B, the same points measured another way; then each row and its match in B:
In the rows, zero is written as 100.
B (25 x 55):
[[147,86,96,113,127,56,110,51,104,99,109,83,77,99,91,113,119,101,92,130,78,113,57,72,95,116,117,94,134,103,53,101,97,122,102,119,125,125,177,123,79,89,92,64,130,62,133,105,68,103,102,42,118,91,90],
[106,105,99,110,92,98,136,102,46,98,105,61,106,87,93,104,82,91,97,98,101,88,97,97,112,105,82,118,81,103,91,111,104,104,89,103,108,84,113,101,116,102,103,100,96,85,107,87,98,107,121,121,99,119,124],
[142,98,105,104,113,90,136,43,80,97,108,91,59,90,80,121,122,117,90,131,82,112,68,71,95,131,121,111,118,90,45,98,91,131,89,68,132,109,138,144,108,95,94,86,140,63,138,106,62,113,102,68,105,112,85],
[102,101,98,108,94,120,129,98,53,100,111,84,106,88,97,100,96,93,98,105,108,93,95,103,100,99,91,106,101,103,93,100,106,107,93,111,111,105,96,105,116,102,97,106,94,95,99,94,104,120,102,113,110,121,91],
[104,108,97,108,92,120,137,96,47,98,108,85,101,87,95,101,92,96,96,103,107,94,101,106,103,105,91,115,94,101,83,99,107,109,84,102,114,92,93,106,122,98,96,107,95,96,105,92,99,121,105,118,107,127,94],
[97,109,104,90,83,127,126,95,63,96,110,108,94,93,93,100,102,105,98,107,92,100,107,95,109,107,100,120,91,95,81,96,87,112,84,78,113,80,82,100,113,96,97,112,106,107,98,103,93,118,89,119,102,115,78],
[142,83,100,109,130,54,99,48,121,107,108,87,71,103,89,111,121,105,87,131,84,109,52,66,99,119,113,99,137,105,56,96,95,122,110,129,120,135,190,131,72,92,79,59,134,62,126,106,62,110,101,32,126,90,91],
[91,95,100,108,107,111,114,101,73,110,108,85,104,92,101,97,98,95,92,108,113,93,87,105,100,98,90,95,113,112,101,98,105,104,96,138,110,124,113,112,100,102,89,95,97,91,97,90,96,119,99,86,115,125,97],
[96,98,102,88,103,105,111,97,86,104,104,95,95,100,100,99,105,104,95,107,97,96,94,95,99,101,93,107,107,101,95,96,95,107,102,113,101,99,98,108,91,100,90,102,107,101,95,102,89,118,89,99,106,107,88],
[144,92,102,110,115,70,115,48,94,95,108,90,77,100,88,113,119,108,89,128,78,106,62,74,104,118,112,101,125,99,50,98,93,126,100,107,127,114,173,125,92,90,90,71,133,64,130,106,66,107,95,53,119,94,88],
[94,103,103,105,91,124,135,97,50,106,112,79,105,86,99,102,93,97,93,104,110,91,99,99,109,107,86,106,93,104,89,100,102,106,91,108,110,98,96,111,120,102,95,106,96,96,102,92,97,121,101,117,106,126,102],
[137,92,101,109,115,73,124,50,92,107,106,89,68,98,84,111,115,112,89,132,81,111,67,72,105,122,117,104,125,97,48,96,94,127,97,95,130,117,162,131,96,96,88,73,132,65,127,102,63,109,101,55,116,104,85],
[93,106,102,96,92,126,119,103,76,97,107,106,99,92,94,106,97,103,94,109,93,98,106,113,107,109,101,111,89,92,84,100,86,111,87,69,115,90,89,99,116,92,108,114,97,109,97,104,102,112,92,125,96,116,77],
[87,105,105,99,94,129,108,108,82,99,109,111,108,87,92,102,96,108,93,112,92,98,107,122,112,107,106,104,92,92,82,102,89,114,89,61,114,93,92,94,121,92,109,111,95,115,95,106,112,111,88,132,92,118,78],
[110,117,110,95,68,128,143,89,40,84,113,84,100,96,91,110,97,101,97,92,95,92,110,100,108,108,99,131,79,83,78,96,104,114,83,70,104,57,64,89,124,94,91,113,110,111,111,103,92,129,94,150,105,116,86],
[92,102,99,102,102,113,98,107,91,104,103,119,107,91,98,103,96,105,91,113,95,107,99,114,108,104,100,90,108,102,86,102,87,107,90,83,120,109,117,109,101,95,108,105,98,106,95,100,107,102,91,107,100,115,86],
[143,91,108,103,119,75,117,42,94,100,112,92,68,97,83,114,122,108,95,130,79,105,63,69,99,125,114,104,126,98,52,94,91,126,98,101,129,121,173,125,92,90,82,71,135,66,128,108,66,115,99,52,123,98,75],
[99,104,101,104,92,124,129,96,55,101,111,89,103,91,97,101,99,95,99,102,108,96,104,101,101,105,96,105,99,102,90,94,104,110,89,102,110,100,89,112,117,99,92,108,95,99,99,95,105,123,97,118,110,126,86],
[100,99,101,106,93,140,130,92,59,97,113,97,103,93,102,104,107,94,99,101,113,96,108,107,86,96,99,102,104,103,90,90,114,105,87,107,110,108,82,105,119,98,88,104,93,104,105,98,108,132,90,122,116,127,71],
[98,98,99,92,98,94,110,99,83,101,102,84,104,103,97,101,103,98,97,97,102,99,88,89,101,94,92,108,106,102,104,98,99,102,101,128,99,91,97,100,88,103,88,94,108,102,100,99,89,117,96,100,114,101,100],
[100,98,100,108,105,113,118,99,64,105,104,82,105,92,101,100,96,93,94,101,112,93,96,104,95,98,89,97,106,106,100,99,110,98,97,116,106,113,102,109,108,104,92,98,94,93,101,96,99,116,105,100,107,119,97],
[104,97,100,110,104,120,114,93,73,106,108,95,99,95,101,97,101,95,105,102,114,96,98,102,90,94,94,97,107,111,99,92,112,102,97,123,106,121,105,109,106,105,90,94,93,95,103,93,105,123,102,100,115,123,88],
[93,106,105,100,91,126,113,104,77,98,109,105,105,91,92,101,101,105,97,104,98,100,105,107,108,107,99,108,97,93,89,96,88,111,89,76,116,92,91,100,112,93,104,110,99,112,95,105,105,114,89,127,100,115,77],
[86,99,102,103,106,108,93,109,98,107,109,117,105,96,94,98,101,110,92,117,98,106,95,115,113,105,102,93,109,102,96,99,84,106,95,89,113,110,114,106,96,99,106,105,100,108,91,101,104,105,90,102,99,109,84],
[96,102,101,106,93,118,129,98,63,103,104,85,105,92,100,102,98,93,97,104,108,93,103,102,93,97,92,104,100,104,93,98,111,104,93,108,106,106,97,99,115,100,96,101,93,97,104,95,103,117,103,111,110,120,93]]
Rows of B count from 0, top down.

[127,110,88,94,113,101,99,77,152,95,78,129,80,75,172,105,113,47,140,90,106,103,95,110,76,99,97,124,69,90,79,88,120,115,86,94,114,148,87,135,106,129,98,84,83] : 2
[100,105,100,95,102,105,81,103,105,98,101,74,96,103,107,104,98,80,106,88,100,102,95,103,94,104,98,112,102,97,80,96,103,99,111,99,100,99,101,120,104,75,99,99,103] : 12
[106,99,105,92,97,110,80,100,92,100,94,84,94,95,90,101,94,63,98,87,100,98,99,99,98,109,98,102,94,86,104,101,104,104,106,127,97,98,89,111,99,86,92,99,102] : 17
[105,97,104,93,92,99,98,100,94,102,98,98,95,100,75,102,96,66,104,87,97,97,99,95,99,108,100,92,88,90,118,102,98,104,95,126,87,95,87,101,98,89,96,98,104] : 21
[106,101,103,92,101,113,75,100,98,101,96,75,94,91,92,101,93,56,96,90,101,97,99,101,95,106,99,106,86,87,103,99,109,109,109,123,97,100,91,109,99,94,92,104,102] : 4
[122,106,88,101,104,91,120,40,148,98,87,150,88,70,144,104,119,86,137,91,104,100,101,101,78,104,97,112,52,97,124,92,109,111,67,73,101,142,68,136,103,151,101,86,85] : 6
[97,102,99,93,94,95,101,82,99,99,100,91,96,100,108,106,102,98,103,95,98,105,98,101,96,107,97,109,92,98,97,103,89,94,94,82,88,104,92,117,101,78,102,97,104] : 23
[107,99,101,93,95,100,87,114,95,100,104,79,101,104,86,105,96,54,108,83,98,96,98,100,97,109,101,88,106,89,105,99,103,103,104,146,94,88,90,110,101,74,98,97,102] : 18
[96,101,101,103,96,94,88,82,105,102,101,93,101,90,104,97,97,102,105,101,101,102,104,102,97,98,100,84,94,94,103,96,95,98,96,106,102,96,100,106,97,119,97,97,103] : 19
[124,109,89,100,104,95,105,58,149,96,87,133,82,76,145,105,117,68,139,86,105,99,98,107,69,105,96,117,61,95,109,92,114,109,72,91,107,146,72,147,106,138,100,85,84] : 16
[102,101,104,93,100,113,73,87,94,102,94,76,94,97,94,100,90,61,99,90,101,97,100,99,96,105,98,106,82,88,107,102,100,108,112,121,96,101,90,105,97,95,92,101,101] : 10
[101,103,101,98,100,102,71,102,106,99,100,88,93,96,111,102,97,77,103,90,102,103,98,108,96,102,99,102,95,94,81,95,101,97,109,111,107,107,101,128,102,92,96,96,102] : 5
[100,105,99,95,105,106,87,98,103,99,103,73,95,106,106,110,97,83,103,90,99,103,94,105,91,106,99,117,105,103,79,98,99,98,112,92,96,98,97,119,105,66,101,98,101] : 13
[101,107,102,102,110,108,59,117,121,99,103,63,95,97,106,104,92,70,102,94,105,102,97,112,95,95,102,101,110,98,71,86,117,107,130,141,119,100,104,118,104,98,96,100,100] : 14
[106,99,102,94,98,106,88,105,88,101,99,80,101,98,87,102,95,66,101,91,99,95,99,94,97,106,100,94,91,89,112,100,102,106,107,127,93,97,91,101,100,94,96,101,102] : 24
[105,98,104,94,97,106,91,97,88,102,96,85,99,96,91,100,95,70,100,92,99,97,101,96,99,107,99,99,85,90,116,103,100,107,96,122,90,94,86,101,97,101,94,99,104] : 20
[99,102,100,95,98,100,101,90,100,98,102,86,98,103,104,105,101,85,98,93,98,103,98,101,96,107,98,108,98,97,96,100,89,97,98,82,90,101,88,117,102,81,101,99,103] : 15
[97,101,102,100,93,95,86,86,101,100,103,97,98,93,113,99,97,95,108,95,100,103,102,103,94,101,99,95,89,98,100,98,92,95,99,104,100,97,98,115,99,107,97,94,102] : 8
[104,97,104,92,90,103,92,75,83,102,95,86,96,94,90,98,103,67,103,89,99,100,102,93,100,110,97,97,71,90,123,105,94,99,89,112,88,100,83,108,95,99,93,96,104] : 7
[98,102,103,97,110,123,75,92,102,102,92,64,92,94,84,98,90,70,87,92,104,95,101,99,94,103,99,115,79,88,103,100,112,118,112,107,101,102,88,92,97,121,90,108,99] : 1
[127,109,88,97,109,95,106,58,141,96,85,132,80,65,149,103,116,65,133,89,104,101,97,106,77,103,97,116,60,93,101,90,114,110,76,88,106,151,77,140,104,137,99,85,84] : 11
[120,108,87,103,105,94,123,60,150,98,88,130,89,71,141,105,117,78,130,89,103,98,100,102,79,102,98,109,62,98,118,89,112,115,65,78,100,140,69,138,105,154,103,87,84] : 0
[100,103,100,96,102,104,85,96,105,98,101,80,96,99,102,106,97,84,107,90,100,102,97,104,93,103,98,108,104,96,83,98,97,99,109,102,99,97,98,118,102,75,99,99,102] : 22
[103,100,102,94,99,109,82,96,94,102,96,79,95,98,88,101,93,64,97,89,99,97,100,96,97,108,99,100,88,89,111,101,104,106,100,124,91,96,90,107,99,93,93,101,100] : 3
[123,108,88,101,107,98,104,55,149,97,90,128,86,75,145,106,120,76,123,90,104,98,98,105,75,101,97,114,66,97,116,87,115,114,76,84,103,141,73,144,106,144,101,86,83] : 9
